Each row has a name. After each piece below comes the name of the row it's from, unless a question asks for something else. Each question is about the rows just above it. Places in a row count from 0.

Columns, left to right: V K T B
[116 157 154 105] : Kem
[154 157 154 105] : lumo
[ 95 163 166 163] : dag
[163 162 153 106] : Tubok
[105 104 163 101] : lidib
[163 167 115  95] : gup
[105 157 154 116] is which row reordered? | Kem
find: [163 162 153 106] | Tubok
Put [166  95 163 163] back in order: which row is it? | dag
[163  95 115 167] is which row reordered? | gup
Where in the named rows is [116]? | Kem, 0
Where in the named rows is [166]? | dag, 2

Columns, left to right: L E W N J Y H P
[140 122 119 125 146 114 124 154]  Rubib
[102 123 128 132 134 139 115 155]  pevud
[157 125 130 133 137 111 146 100]  lonov
[106 120 129 127 131 141 130 140]  tuk
[139 126 124 128 134 124 130 119]  seze
[148 128 134 118 116 112 134 128]  dosip
[120 137 132 127 129 114 124 140]  pimu
[130 125 126 130 154 114 122 128]  pidi
[107 137 121 119 146 156 126 159]  Zelol
Row and place of [156] in the named rows: | Zelol, 5
Which column holds [140 102 157 106] top down? | L
[129 124] is in which column, read top down? | W
Which column holds this, read top down? [124 134 132 126] | W
[118] is at row and place | dosip, 3

Columns, left to right: X D F C S R Q
[125 146 144 111 111 116 143] -> savit
[140 126 115 119 107 114 138] -> mazul
[138 114 141 107 119 126 115] -> Zodo
Which row holds these entries in another order? [144 143 125 111 116 146 111] | savit
Which row holds these entries in another order? [107 114 115 119 126 138 140] | mazul
Which column holds this, read top down? [119 107] | C

Columns, left to right: sizot Gav gel famob Dano nafe
[103 156 105 102 116 117] -> Ditiz
[108 153 110 113 110 111] -> pega
[151 104 152 155 152 149] -> Gofu
[103 156 105 102  98 102] -> vopar
[108 153 110 113 107 108] -> rad
[152 104 149 152 155 152] -> gemaz
[148 103 149 149 155 151] -> las
[148 145 115 149 155 151] -> rep
Row and place of [116] in the named rows: | Ditiz, 4
[102 113 152 149] is in which column, read top down? | famob
Put [155 149 151 152 152 104] back in order: which row is it? | Gofu
Which column holds [105 110 149 149] top down? | gel
Row and place of [145] in the named rows: | rep, 1

Columns, left to right: Ligel Fep Minur mukol noli ronot pivop bagim
[158 158 108 152 148 165 107 151] = Tiza
[152 151 110 145 144 157 110 144] = gesa
[152 151 111 146 143 156 110 148] = mone
[148 152 112 145 144 152 112 144] = bero
[152 153 109 147 144 157 111 147] = zol
[102  99 143 108 109  96 148 107] = kulub
[153 153 111 146 145 158 110 146] = tege
[103 103 146 109 112  97 146 108] = ruvin
[152 151 111 146 111  99 148 110] = Pomat
[102  99 143 108 108  91 147 108] = piz
[103 100 145 109 111  98 145 110] = tir
[158 151 151 152 153  99 153 103] is in which column, read top down? | Fep
[110 110 144 144 145 151 152 157] is which row reordered? | gesa
find: [152 153 109 147 144 157 111 147] | zol

Columns, left to right: purav pana Vek Bodi Zer vuze
[137 145 140 118 146 143]  Nar
[144 129 121 117 154 134]  sefur
[134 119 138  93 131  92]  litem
[141 127  99 152 153 132]  fozoz
[113 125 123 142 110 121]  kisek
[144 133 123 124 133 139]  kar
[118] is at row and place | Nar, 3
Which column holds this, read top down? [144 134 141 113] | purav

Columns, left to right: Kabus tud Leb gete deg Sav niv Daf
[113 111 112 133 129 129 130 147]  lopo
[147 112 110 112 112 113 111 147]  kup
[112 111 146 147 113 110 112 112]  ditum
[112 147 112 110 113 146 113 111]  pozu
Which column holds [113 110] top down? | Sav
Which row holds [147 112 110 112 112 113 111 147]? | kup
Which row holds these entries in another order? [111 112 113 129 129 130 133 147] | lopo
Put [113 111 147 147 112 110 112 112] back in order: which row is it? | kup
Put [147 147 112 110 112 112 113 111] back in order: which row is it? | kup
Which row holds these entries in another order? [113 112 147 111 146 113 110 112] | pozu
Which row holds these entries in another order? [112 112 110 113 147 146 111 112] | ditum

Columns, left to right: funu zipan Vuveg dev Vese ref nire
[101 114 111 146 115 132 133]  kel
[125 125 149 145 109 134 155]  Piv
[109 141 146 124 151 128 114]  bevi
[135 149 137 106 107 127 109]  vam
[120 125 146 145 148 134 156]  Nepe
Where in the named rows is [111]? | kel, 2
Which column holds this, read top down? [109 151 107 148] | Vese

Columns, left to right: Rekog Kan momig Sopu remos mizod leku Dapu ranat
[125 117 113 129 132 121 135 127 124] = Dofu
[129 138 139 132 135 140 125 130 136] = tolo
[132 142 130 135 129 131 118 113 139] = mez
[113 142 122 166 130 121 130 125 112] = mugev
[115  95 135 115 150 134 126 123 112] = mulus
[129 133 130 100 122 126 111 106 100] = kekuv
[130 126 122 106  99 126 129 133 111] = fibov
[130 126 122 106  99 100 129 133 111] = duza
[141 118 158 122 130 137 123 122 123] = teno
[136] is at row and place | tolo, 8
[133 111 130 126 122 106  99 100 129] is which row reordered? | duza

Columns, left to right: bofu Fafo Logeg meret kego Dud Fudid Fuva nozo zusi
[120 112 120 112 156 119 132 133 121 133] : sisa
[128 138 112 116 133 107 120 126 140 132] : Gase
[116 137 107 126 112 132 140 134 128 133] : Begef
[123 136 108 105 148 103 120 127 140 135] : kofav
[113 104 117 122 140 114 132 128 108 129] : Gafaf
[140 138 132 133 126 120 116 107 112 128] is which row reordered? | Gase
[132 120] is in which column, read top down? | Fudid
[132 120 140 120] is in which column, read top down? | Fudid
Where in the named rows is [122]? | Gafaf, 3

Columns, left to right: riban Lup vin rog dani vina kisi Sakun Gimo
[114 116 121 136 120 127 139 124 128] = bif
[139 127 136 118 132 136 126 137 119] = zuvun
[114 116 121 136 132 122 162 141 121] = Nuvu
[137 139 132 118 136 118 136 127 126] = puvif
Which column holds [116 139] top down? | Lup
find: [114 116 121 136 132 122 162 141 121] | Nuvu
Which row holds these entries in another order? [128 114 116 121 136 120 127 139 124] | bif
Which column holds this, read top down? [141 127] | Sakun
Which row holds these entries in another order? [136 126 137 119 139 127 136 118 132] | zuvun
Which column holds this, read top down? [136 122 118] | vina

Columns, left to right: G M A U Z
[102 137 125 102 165]  bapi
[153 125 122 113 117]  nodas
[139 164 141 131 150]  tel
[127 118 121 123 101]  salot
[106 135 132 113 143]  Zur
[139 116 131 115 130]  mase
[113 123 128 137 137]  Zibam
Where in the named rows is [101]? | salot, 4
[165] is at row and place | bapi, 4
[150] is at row and place | tel, 4
Which column holds [125 122 141 121 132 131] top down? | A

